Known rows:
skebras: [ -3  -2   0   4   3  -1  -6  10 -15  10  -7  16   0   7  12   2 -14  21
  10  -6  20   0 -11  -6  -9   2]
grezi: [  1   3   3  -6   2   4  10   7   2   0   2   0  -1   1   4   2   8 -15
  -6  -2   3  -4   9   5   6  -3]
dufutrus: [  1   5   1  -3   0   1   3   6  -1  -7   1  -1  -1  -5   2   4   1 -10
   6   0   5  -2   3   6   8  -4]
gobik: [  1   6   1  -3  -1   2   5   6  -1  -6   1  -2  -1  -4   3   4   1 -11
   5   1   4  -3   3   6   7  -4]
skofes: [ -4 -19   3  -2   1   1  -5   0   5  -5   5   4  -2 -13   4   2   5  -6
  -1  -1   1   5   9   5  -4   7]
tuklus: [ -2  -5   2  -9   0  -1 -13  13  -2  -2  -6   3  -8   2   0   4   4  -1
   1  -3  12   2   9 -10   6  -8]
tritru: [  2   1   2  -4   0   0   2   5   2  -2   3  -1  -2  -2   3   3   7 -10
   2  -3   4  -6  10   4   5  -3]
dufla: [-5  3  2  1  1 -3  3  3 -1 -9 -8  8  0 -5 -2  3 -1 14 -5 -3  3  1 -9 -8
  2 -5]
zestas: [ 2  7  0 -2 -2  0  2  3  1 -5  0 -4  0 -1 -2  1 -1 -8  3  1  0  1  0  3
  7 -4]
klilukles: [  3   3  -3   8   1   3  -1  -6  -9  15   0   2   2  11   4  -4 -10   8
   5   3   1   2 -12  -1 -10   6]
grobro: [ 5  0  3  0  3 -4 -8  0  8  0  3 -2 -2 -5 -9 -5  6 -6  1 -1 -1 14  6  4
  1  3]
groflam: [  6   1  -8  12  -4  -4 -14 -13 -10  11   4  -7  -2   6   3  -1 -14  17
  23   2  -1 -10  -7  -5 -12   3]
fubri: [ 6  6  1 -3 -1 -2 -1 -1  6  0  1 -5 -1  3 -5 -2  4 -6 -5 -3 -4  2  2 -2
  3 -2]
bruger: [  4   7   0  -1  -1  -6   9  -1   4   0   3  -8   3  -1  -4  -3  -4  -8
  -1  -2  -7   4 -12   2  14  -3]
plidor: [ 3  3  1 -4 -1 -1  0  2  4 -1  2 -4 -2  1 -1  0  5 -8  0 -2  0 -2  7  0
  4 -3]
fifli: [  0  -9   0  -4  -4   0  -2  -7   7  -3   0  -2   2  -2  -1   0   0  -2
 -13  -2  -9   4  -2  -6  -5   3]
floplo: [  3   1  -1  -6  -1   1 -11   1   4   2  -2  -8  -6   7  -9  -2   5  -9
  -4   3  -3   6   6  -8   5  -6]

Facts:
bagronen {ξ=puso, χ=a}
basik {ξ=brobrim, χ=e}
biklo {ξ=plakli, χ=c}
boskar {φ=magri}
braflur {φ=fifli, ξ=taratrom, χ=c}
briku {ξ=kudrakler, χ=c}
brobre {φ=gripa,stufan,gapi, ξ=groflam, χ=b}
brobrim {φ=tedres,truvak,dragras, ξ=brabru}
brozur {φ=potro, ξ=sosen}
bruger {ξ=vedranum, χ=e}
brugo {ξ=flinon}
bruvasa {ξ=foner, χ=a}
bruve {ξ=foner, χ=b}
budrade {ξ=skebras, χ=b}
dezul {ξ=nuklun, χ=d}
diskim {φ=taratrom,trukik,bugran, ξ=skebras, χ=e}
doklo {φ=dripan, ξ=fanelir, χ=f}
dragrak {φ=nube,mufen,fibrekler,fanul, ξ=plifir, χ=d}
dragras {ξ=taratrom, χ=c}
dranas {ξ=poplom, χ=b}
drapla {φ=mufen,vedranum, ξ=plakli, χ=f}
dribrak {φ=grenel,grikle, ξ=griplu, χ=e}
driken {φ=grobro,sobram, ξ=brugo, χ=a}
drinu {ξ=brozur, χ=a}
dripan {ξ=skoni, χ=b}
droles {ξ=topa, χ=a}
dufla {ξ=taratrom, χ=d}
dufutrus {φ=grobro,trobras,klilukles,voso,sosen,grikle,pleruklu, ξ=poplom, χ=e}
fadraflu {φ=grifek,liki, ξ=skebras, χ=d}
fanelir {ξ=gripluklor}
fanul {ξ=klibos, χ=b}
fedrage {ξ=groflam, χ=c}
fibrekler {ξ=brozur, χ=b}
fifli {ξ=poplom, χ=c}
fizer {ξ=kabru, χ=f}
flatrin {φ=klizar, ξ=flinon, χ=b}
flebovin {φ=fubri,sobram, ξ=griplu, χ=c}
flena {φ=dezul, ξ=foner, χ=b}
fligrazir {ξ=flinon, χ=c}
flilon {ξ=pipli}
floplo {ξ=brabru, χ=a}
foner {φ=groflam,magri, ξ=griplu}
fostuzik {φ=trobras, ξ=skoni, χ=f}
fubri {ξ=kiski, χ=a}
gapi {ξ=kiski, χ=e}
gatru {ξ=pletos, χ=a}
gazol {ξ=flinon, χ=e}
gobik {φ=meplik,fanul,vumil, ξ=veske, χ=e}
gogik {φ=fizer, ξ=boskar, χ=f}
goplo {ξ=teka, χ=a}
gorufu {φ=sobram,skizel, ξ=kabru, χ=c}
grasen {φ=gazol, ξ=skebras, χ=c}
gratriflil {ξ=kubifles, χ=d}
gravara {ξ=kudrakler, χ=b}
grenel {ξ=veske, χ=e}
grepek {φ=magri, ξ=pipli, χ=e}
greskor {ξ=brozur, χ=e}
grezi {φ=griplu,briku, ξ=griplu, χ=a}
grifek {ξ=groflam, χ=d}
griflur {ξ=vedranum, χ=a}
grikle {ξ=brobrim, χ=e}
griklim {ξ=fanelir, χ=b}
gripa {ξ=kubifles, χ=f}
gritrol {φ=pafun, ξ=kiski, χ=f}
grobro {ξ=kabru, χ=a}
groflam {ξ=nuklun}
grozen {ξ=skuvos, χ=b}
kabru {ξ=sosen}
kare {φ=kubifles,voso,nuklun, ξ=brabru, χ=b}
katak {φ=klibos,tridrom,vuklal, ξ=foner, χ=c}
keflu {ξ=teka, χ=b}
kifom {ξ=skuvos, χ=f}
kipe {ξ=kubifles, χ=c}
kiski {φ=tatres, ξ=klilukles}
kitru {φ=resko,voso,grifek,vudrarur,pibren,togubros, ξ=groflam, χ=b}
klibos {ξ=pipli}
klizar {ξ=rogre, χ=f}
kubifles {ξ=boskar}
kudrakler {ξ=vedranum}
kuflon {ξ=puso, χ=d}
labrena {ξ=plifir, χ=b}
lafir {ξ=skebras, χ=d}
latafek {φ=talun,gapi, ξ=stogis, χ=c}
lenur {ξ=kudrakler, χ=e}
liki {ξ=bugran, χ=e}
logro {φ=pibren, ξ=foner, χ=f}
lonul {φ=stufan,pipli,klibos, ξ=bugran, χ=c}
luklar {φ=gravara, ξ=groflam, χ=a}
luvidrus {ξ=plifir, χ=c}
magri {ξ=rogre, χ=f}
meplik {ξ=rogre, χ=b}
moven {ξ=rogre, χ=f}
mufen {ξ=klilukles, χ=c}
mupu {ξ=poplom, χ=d}
nabrak {ξ=fanelir, χ=b}
neklar {φ=grenel,budrade,pleruklu, ξ=topa, χ=a}
nube {ξ=kiski, χ=d}
numus {ξ=skuvos, χ=c}
nuzek {φ=grikle,biklo, ξ=boskar, χ=e}
pafun {ξ=puso, χ=a}
pebra {φ=rotrek, ξ=brozur, χ=f}
pibren {ξ=flilon, χ=a}
pidral {φ=mufen,griklim,liki,bruvasa, ξ=klilukles, χ=c}
pivin {φ=kubifles,griplu,razok,fligrazir,vumil, ξ=kubifles, χ=b}
pivok {φ=fifli,sosen, ξ=steflitul, χ=a}
plebi {φ=bruger,puso, ξ=puso, χ=c}
plemul {φ=grobro,groflam,vuklal, ξ=topa, χ=d}
pleruklu {ξ=fanelir, χ=d}
pletos {ξ=gripluklor}
plidor {ξ=brugo, χ=a}
plifir {φ=griklim,meplik,togubros, ξ=bugran}
plikle {ξ=brugo, χ=d}
plizul {φ=taratrom,brabru,gatru,moven, ξ=brozur, χ=e}
plotrusil {φ=steflitul,grifek,pafun, ξ=brobrim, χ=a}
plusikul {φ=kudrakler, ξ=klilukles, χ=d}
potro {ξ=vedranum, χ=f}
puso {ξ=skuvos}
razok {ξ=brugo, χ=d}
rekam {ξ=flilon, χ=b}
resko {ξ=flinon, χ=f}
ripliplir {φ=labrena,rotrek, ξ=flilon, χ=b}
rogre {φ=labrena,pafun, ξ=nuklun}
rotrek {ξ=teka, χ=a}
rotren {ξ=brabru, χ=a}
seflol {φ=grozen,griplu, ξ=kabru, χ=c}
skebras {φ=dezul,dranas,klibos,rotren, ξ=taratrom}
skizel {ξ=fanelir, χ=d}
skofebo {ξ=topa, χ=b}
skofes {φ=razok,sobram, ξ=skoni, χ=c}
skogas {ξ=pipli, χ=c}
skoni {φ=talun, ξ=sosen}
skuvos {φ=gripluklor}
sobram {ξ=teka, χ=d}
stade {φ=poplom,griklim, ξ=brobrim, χ=d}
steflitul {ξ=griplu}
stibraklar {φ=floplo, ξ=klilukles, χ=f}
stiska {φ=keflu,moven, ξ=plifir, χ=d}
stogis {φ=groflam, ξ=sosen}
stolon {φ=lafir, ξ=steflitul, χ=e}
storur {φ=nube,fizer,klizar, ξ=brugo, χ=a}
stubrugris {ξ=skoni, χ=c}
stufan {ξ=boskar, χ=a}
talun {ξ=brabru, χ=b}
tatres {ξ=skoni, χ=d}
tedres {ξ=groflam, χ=b}
tegrel {φ=fibrekler,fanul, ξ=brobrim, χ=f}
teka {ξ=taratrom}
teskik {ξ=topa, χ=e}
togubros {ξ=kudrakler, χ=d}
topa {ξ=taratrom}
tregum {φ=plakli}
trestin {φ=steflitul, ξ=pletos, χ=c}
tretrul {ξ=sosen, χ=a}
tridrom {ξ=puso, χ=f}
tritru {φ=trobras,togubros, ξ=plifir, χ=a}
trobras {ξ=kiski, χ=f}
trolol {ξ=poplom, χ=a}
trukik {ξ=boskar, χ=a}
truvak {ξ=pletos, χ=c}
truze {ξ=steflitul, χ=c}
tubres {ξ=tregum, χ=b}
tuklus {φ=stubrugris,floplo, ξ=teka, χ=a}
tusum {φ=luvidrus,fizer,nuklun, ξ=kudrakler, χ=f}
veske {φ=bruger,skofebo, ξ=vedranum}
vonovor {φ=teka, ξ=kabru, χ=e}
voso {ξ=vedranum, χ=a}
votra {φ=trukik,tridrom,vuklal, ξ=foner, χ=c}
vudrarur {ξ=rogre, χ=e}
vuklal {ξ=brobrim, χ=e}
vumil {ξ=tregum, χ=e}
vutom {φ=fligrazir,bugran,pibren, ξ=sosen, χ=c}
zestas {ξ=kubifles, χ=e}
zistik {ξ=bugran, χ=f}

Rows:
No name comes twice in this set of rows, the named rows included.
[  1  -1   3   0   3  -1  -3   6   1  -7   3   2  -2 -11  -1   2   3 -10
  11   2   7   9   6  12   6   1]	plizul
[ 4  6  3 -5 -1 -6 -6  5  5 -2 -4  3  0  3 -5 -1  0  4 -6 -9  3  7 -2 -8
  2 -4]	rotrek
[ -4 -10   2  -8  -5  -2 -14   0   8  -6 -10   2   2   6  -5  -2  -4  14
  -7  -2  -6   7  -1 -16  -8   0]	dragras
[ -1  17   7   1  -2   7  -1  -1  15 -18 -11   5   7   7  -9  -3   6  24
  13   8 -10  -9  19  -3 -23   0]	potro
[  4   8   2  -5   0   3   9   1   7   3   0  -3   2   7  -4  -4   7 -14
 -16  -1  -6   5   1   1   4  -2]	bruvasa
[ -3  -9   1  -6  -3   5   7  -2   5  -2   0   0   3   0   4   1   3  -8
 -16   0  -7   1   1  -2  -2   3]	truze
[ -5 -13   2  -7  -3  -1  -3   5   1  -7  -3   8   0  -6   7   5  -1   4
  -8  -8   5  -1   1  -7  -4   1]	braflur
[ 1  1  4 -6  1 -4 -3 11  1 -4 -3  5 -3 -1  3  3  3  0  0 -9 10 -1  5 -3
  4 -5]	neklar
[ 1  7  2 -4 -1 -4 -3  9  0 -8 -6  4  1 -1 -2  2 -4  3  2 -5  7  6 -5 -4
  6 -6]	teskik
[ -3 -10   0  -6  -5   2  -9  -5   9  -4  -4  -5   1   5  -4  -3   0   3
  -5   3 -12   3   4 -10  -7   2]	truvak
[ -1  -1   2   2   2 -11  -4   0   9   0   5  -3   9  -5  -7  -8   4  -3
   4  -5  -4   7   6  15   5   5]	dripan
[  5   2  -7  11  -3  -2 -11 -11 -10  12   3  -5  -1   7   3  -2 -14  16
  19   2   0  -6  -9  -4 -11   4]	nuklun
[ -3   6   1   2   0  -4   1   0   1  -8  -8   6   1  -3  -6   0  -2  16
 -10  -3   0   6 -14 -10   0  -4]	sobram
[  1   5  -3   5  -3  -3  -1 -10   2  -8  -1  -5  -1  -6  -7   1   0  10
   0   2  -8  -3  -8  -6   0  -4]	dezul
[  2   2  -5  -3  -6  -6 -20  -3   3  -3  -1 -11   0   6 -14  -2  -2   4
   9   2  -9  -7  15  -4   0  -4]	tedres

Now the same objects, written a new way:
Known rows:
latafek: [ -6  12   7  -1   7 -12  21   3   3 -21   4  -8  25   1  -6 -11   3  -4
 -24  27 -10 -10   1   3   3   0  -6 -21  11 -13]
pipli: [  8   1  -9  22 -20 -12  15 -22 -11   1  18  10  -4  -6   1  -3   3  14
   6  22  -2 -11  -1  -2  -8  13  13   3 -11   5]
moven: [-29 -12  -5  26  -9  29 -11  -2  -1  12  16  -7  23 -12  -1  -4  -9   7
  10  -2   3 -11 -11  -4  17  -7  -2   7  -1 -12]
stiska: [ -9  -1   3  -1  -3 -15   2   3   3   6  -2  -2  -3   3   1  -3  13  11
   5   9  -7  -1  -4  -9   0   0 -19  -3   3  -3]
gazol: [  8   5  -1  -6 -18  10 -15   6   6   5   6   4 -15   0  -5   9   0 -13
 -11   4  -8  -5   7   9  -4   6  -7  -2   6  -2]
bruger: [  8   4  -2  -5 -17  11 -24   4   3   2  11   7 -19  -3  -4   6   0 -18
 -11   3  -7  -6   9   9   0   8  -2   0   3  -1]
storur: [  4  -2   7 -12  14 -11 -10   8  16   6 -15   5  -7  -2   7  -6   2  10
  -1   2  -3  11  -9   9   3  -9 -17   3  17  -9]
drapla: [-10  -8  18   2  19 -12  -8   8   0  11 -12  -2  11  -6   0  -9 -11  -3
  10   2  -5  15 -13   2   9 -12  -9   1   6   5]
plidor: [  0   2   0  -6  -4  -1 -10   5   7   0   4  -1  -9   2  -2  -2  11  -5
  -6   6  -1  -5   3   3  -1  -2  -7   2   2  -7]
groflam: [ -7  -6 -26  25 -23  40  10 -24  -1   9  39   4   6  -6   5   3  -5  40
   4 -11  17  -9  -8   6  12   2   9  10  -9  -3]
pleruklu: [  5  -8 -15   2  -7  15   0   1  -1 -12  -5  -5  -7   6   9  15   7   0
  12 -21  11   4   6 -10  -4  -3   2   6 -16   3]
gatru: [  1   1 -12   5 -12   0  -7   3   8   5  -4   4  -2  -7   5   5   4   2
   0  14  -7 -11   3  -5  -5  -1   3   9  -5 -10]
vonovor: [ 19   0  -5 -14  -3   5  13  15   3 -17   7  -7   3   3 -14  -1 -11 -10
 -32  15 -15   6   3  15   6  11 -19 -25  13  -4]
teskik: [ 13  15  -3 -13  -6   7  -4  10  -1  37  -7  -1  -2  -5 -24   8  13 -10
 -13 -10  -7  -5   7   6 -10  14  10  -8  14  10]
topa: [ 18  18  -4   3   7  -8  18  -6 -22  37  -2   4  -4  -7 -26 -12  17   2
  -1 -12  13  -2  -4   6  -3  17  30  -3   3  25]
kubifles: [ 13  -8 -16   8  -3  -2   4  -8  -5  -4  -3  17 -11  -8  18   2 -17  15
  13  -7  12   6  -5   0   1   5  15  14  -2   9]
tregum: [  9   2   8   3   1 -11  10 -15 -10  -1  21   7 -17   3  -5 -12   7  13
  -2   7   8   8  -4   9   5   8   2  -2  -2  13]

Rows:
No name comes twice in this set of rows, the named rows included.
[-21   3   0  13 -14  -3   1  -4  -4   0   4  -3  12  -2   3   2   0  -2
   6   9  -4 -22   1 -20  -7   8  -3  -4  -8  -4]	dranas
[ 18  -1  -9   6   0 -15  43  -3 -16 -25  21  -3  12  -1  -8 -16 -10  10
 -23  33  -7   2  -3   6  13  18   1 -27  -1   6]	skoni
[ -5  15   3  -4   9   4  -3  12 -22  27  -8  -5   1  -3 -25 -10   9 -18
   0 -16  12 -15   0  -8  -3  16  18  -7   3  15]	skofebo
[  0  -2  18 -14  13 -15  -1   1  18   7  -1  -7  -1   5 -10  18   4   4
  -5  -2 -19  21   2   1  -5 -21  -7  10 -13 -12]	plotrusil
[ 20  -3 -16   8  -5  -5  44 -12  -9 -31  13  -1  12   5   0  -7  -4  18
 -12  19   2  11  -3   8   2  16   3 -18   1  13]	stogis
[  6  -1  13 -14 -11 -12 -15  -3  11  -2   1   8 -21   2  -1   5   7 -15
  -4  10 -14   4   8   8 -15   4 -16  -6  12   5]	stolon
[  5   0  -3  -6 -15   4   4  -9  15   2   8  -1  -3   3   2  11  12   3
  -7   4 -12   3   4  10 -15   8 -14  -7  13   3]	grepek
[  5 -14 -14   9  11   9   4  27 -14 -23 -16  -7  23  -7   9 -16 -39 -19
  -5   9   4   3  -4  -4  26   1   5 -12   1  -1]	fizer
[-13  15  19  -9   8  -2  -8  -2   4  -9   8   0  -2   6  -2 -11  11  -6
  -4   0   6  -5   2  12   1  -5  -9  -2  12  -8]	plebi
[ -9  13  -4   4   4  -4   4   7 -16  33 -16  -5  15  -5 -15  -1   5 -11
   4  -6   3 -19   0 -19  -8  13  20  -7   3  10]	keflu
[-10   8  12 -10   8 -10  -3 -14  14 -20 -17   2  -1   7  19   0  14  -6
  12  -1   4   2   1   6 -14  -2  -9   0  19  -6]	flebovin

Now the same objects, written a new way:
Known rows:
latafek: [ 36  11  -4  13  -9 -14  -4  19   3  11  -9   0   9   3  -1   2   8  10
  -4   8  -8   3  -8 -10 -17   4   2 -19  11   2  -2  -8  13   8 -20]
gapi: [ 14  -3   8  14 -13 -15   8  13   6   6 -17   3   7  -1 -14  -5   8  19
 -10   7  -2  -1  -4  -9  11   5   5 -17   2   2  -1 -16  -6   8  10]
pipli: [ 27  -9  14   7 -15 -11   4   8   4   4 -17  -1   0  -1 -13  -6  10  25
  -6  -4  -4  -5  -1   9  12   6   4 -12   0   0   6   0  -1   8  -6]
bruger: [ 13  -3   8  14 -13 -15   8  13   6   6 -17   3   7  -1 -14  -5   8  19
 -10   7  -3   0  -4  -9  11   5   5 -17   2   2  -1 -16  -7   8  11]
goplo: [ -1 -17  21  17  -9 -19  17  11   8  -1 -13   9   3  -7 -26  -4  11  24
 -10  -4  -1  10  -1  -1  21  12   6 -15   1   5   1 -12 -16   0  15]
pafun: [ 12  -9  11  11 -13 -21   3  18   8  -1 -13  12   1   3 -14 -11  14  24
  -9  18  -5  13  -8   1  19  13   4 -19  14   3  -6 -15   4   1   0]
nuklun: [ 30 -10  15   5 -15 -10   3   7   4   4 -19  -1  -1  -1 -12  -5  10  26
  -5  -8  -4  -3   1  10  12   5   3 -11  -1  -1   6   7  -2   7  -8]
skebras: [ 35 -16  15  23 -11  -3  -8   4   1  -7 -16  -5  -7  -1 -27  -8  16  21
 -12 -23   3   8   3  19  18   4  -2 -21  -9   4  -6  14 -14  -6   7]
taratrom: [ 19 -20  23  11 -14  -9  14   5   6  -1 -19  -1  -3  -6 -25  -9  11  29
  -9 -14  -1  -1   4  17  25   6   4  -9  -6   1   4   3 -14   3   1]
basik: [ 13  -4   9  14 -13 -15   8  13   6   6 -18   3   6  -1 -14  -5   9  19
  -9   7  -2  -2  -5  -9  12   6   6 -17   2   2   0 -17  -6   8  10]
skizel: [ 14 -11  22  20 -10 -17   7  14   5   6 -14   6   8  -1 -13  -4  15  16
  -8   2  -3  -1  -8 -12   5  11   4  -7   8  -1   2 -12  -3   4   5]
plusikul: [ 24  -6  16  23  -9 -13  10  13   4   5 -11   2   7  -2 -17  -2  13  13
  -9  -4  -4  11  -5  -3  -3   8   3  -5   8   3  -5  -7  -5   0  -8]
kabru: [ 43   4   2  -1 -16 -12 -10  12   2  11 -17  -3   2   7   3  -1   9  21
  -1   5  -9 -11  -6   4  -3   6   2 -16   6  -2  10   3  18  15 -20]
gatru: [  8  -6  13  12  -9 -21   4  14   6   4 -11   8   5  -1 -15   0  11  20
  -8   4  -3   6  -6  -7   8  11   5 -20   5   4   3 -11  -3   5   9]
trestin: [ 23  -4   7  20  -9 -13  11  18   7   1 -11   3   5  -2 -17  -8  11  15
  -9   5  -3  12  -5  -2   5   6   4 -15  10   4 -10 -13  -2   0  -8]
stubrugris: [ 27   8   2   7 -13 -20  -6  19   4  13 -12   3   9   5   2   1  10  15
  -4  16  -7  -5 -12 -15 -10   7   4 -19   9  -1   5 -13  14  13  -6]
resko: [ 22  -5  12  13 -11 -15  11  10   7   6 -16   4   6   0 -12  -7  12  15
 -13   6  -4   1  -4  -3  11   6   5 -16   7   2   3 -19  -6  11  19]

Rows:
No name comes twice in this set of rows, the named rows included.
[ 20  -9   9  32  -9  -8  -6  10   2  -5 -15  -1   0  -1 -28  -7  15  14
 -17  -9   6  12  -1  -1  17   3   0 -27  -6   6 -13  -5 -20  -5  27]	diskim
[ 28  11  -3   8 -14 -17  -8  17   3  13 -16   2   9   7   2   0   8  13
  -6  18  -7  -7 -11 -17  -5   5   4 -22   8   0   2 -17  12  15   0]	greskor
[ 33  -5   5  19 -10 -10  14  15   8  -1 -15   6   3   2 -14 -16  13  13
 -14  12  -5  17  -3   7  16   6   3 -14  19   5 -13 -19   1   3   0]	gritrol
[ 29   6   9  10 -14 -20  -6  16   2  15 -12   4  10   7   1   2  14  13
  -5  15  -8  -2 -14 -15 -13   9   4  -9  12  -3   5 -10  13  11  -8]	tatres

The same objects again, as new rows of numbers:
Known rows:
grikle: [ 16  -2  -1  10   6   4  -9  -7   4 -10   9 -30 -14]
gripa: [ 12  -3  -6  13 -10  10 -10  -4   1 -15  -4 -24 -19]
gobik: [ 13  -3  -1   6  -9   5 -14 -12   9 -14   1   6 -20]
grasen: [ 18   0  -8   9 -14  23  -4 -14   9 -13   3  -9 -12]
floplo: [ 15   1  -8  13  -3  10  -9  -4   4 -13   8 -25 -21]
storur: [ 10  -2  -5   8 -11   9 -11  -8  10 -17   4   2 -21]
kubifles: [ 12  -4   2  14   5  11 -19  -5   0  -2   8 -14 -15]
bruger: [ 19  -1  -9  12  -4   7  -8  -7   3 -12   5 -22 -20]
tuklus: [ 13   1  -9  12 -17  25  -5 -14  10 -14   3 -11 -11]
fligrazir: [ 19  -1   0   9   1  10 -15  -7   4 -14   6 -13 -22]
gapi: [ 20   0  -7   8  -6  11  -8  -7   2 -12   1 -27 -22]
brugo: [  8  -2  -5  12  -6  13 -12  -5   5  -2   4 -13 -18]
voso: [ 14  -1   0  13   7   5 -12  -5   4 -13  15 -25 -14]
kiski: [  7  -3  -4  10  -7  13 -10  -6   7   0   3 -10 -16]
plemul: [ 12   1   3   1 -17  26  -8 -15  10 -11  -5 -12  -7]
pafun: [ 15  -1 -10  17   2   4  -8  -4   3 -15  13 -23 -19]
trestin: [ 14  -2  -7   8  -3   4  -5  -8  11 -14   6  -7 -20]

Rows:
No name comes twice in this set of rows, the named rows included.
[ 10  -4  -3  15 -10   5 -12  -7   5 -16  -1  -5 -17]	gogik
[ 11  -4  -1  20   0   1 -13  -5   1 -15   6 -17 -13]	resko
[ 16  -1  -7  21 -10  25 -11 -11   1  -1   6 -18  -7]	teka
[  6  -2  -2   2  -4   9  -7  -7  13 -12   5 -16 -16]	pivok
[ 10  -3  -2   9  -9   2 -13  -9   8 -17  -1   7 -20]	dragrak
[  7  -4   0  10 -11   4 -13  -6   7 -18  -4  -2 -16]	tusum
[  0  -7   3   3   4 -16 -11   2  10 -13  -1 -16 -26]	fostuzik
[  7  -4   3  -3  -4   6  -7 -11  15  -9   0  -6 -15]	dufutrus
[ 13  -1  -3   4  -9  10  -7 -10  10 -12  -2 -15 -21]	grepek
[  8  -4   2  13   5  10 -14  -5   6   0   9 -25 -11]	klilukles
[  8  -3  -5  -1   0 -11  -8  -1  11 -13  -3 -12 -35]	vonovor
[ 10  -1  -1   3 -10  13 -12  -9  10 -14   1  -4 -21]	grezi
[  9  -4   2  11  -8   3 -14  -7   6 -16  -2  -9 -15]	logro
[ 14   0  -5  15  -4  23  -6 -11   6 -11  10 -28  -6]	budrade

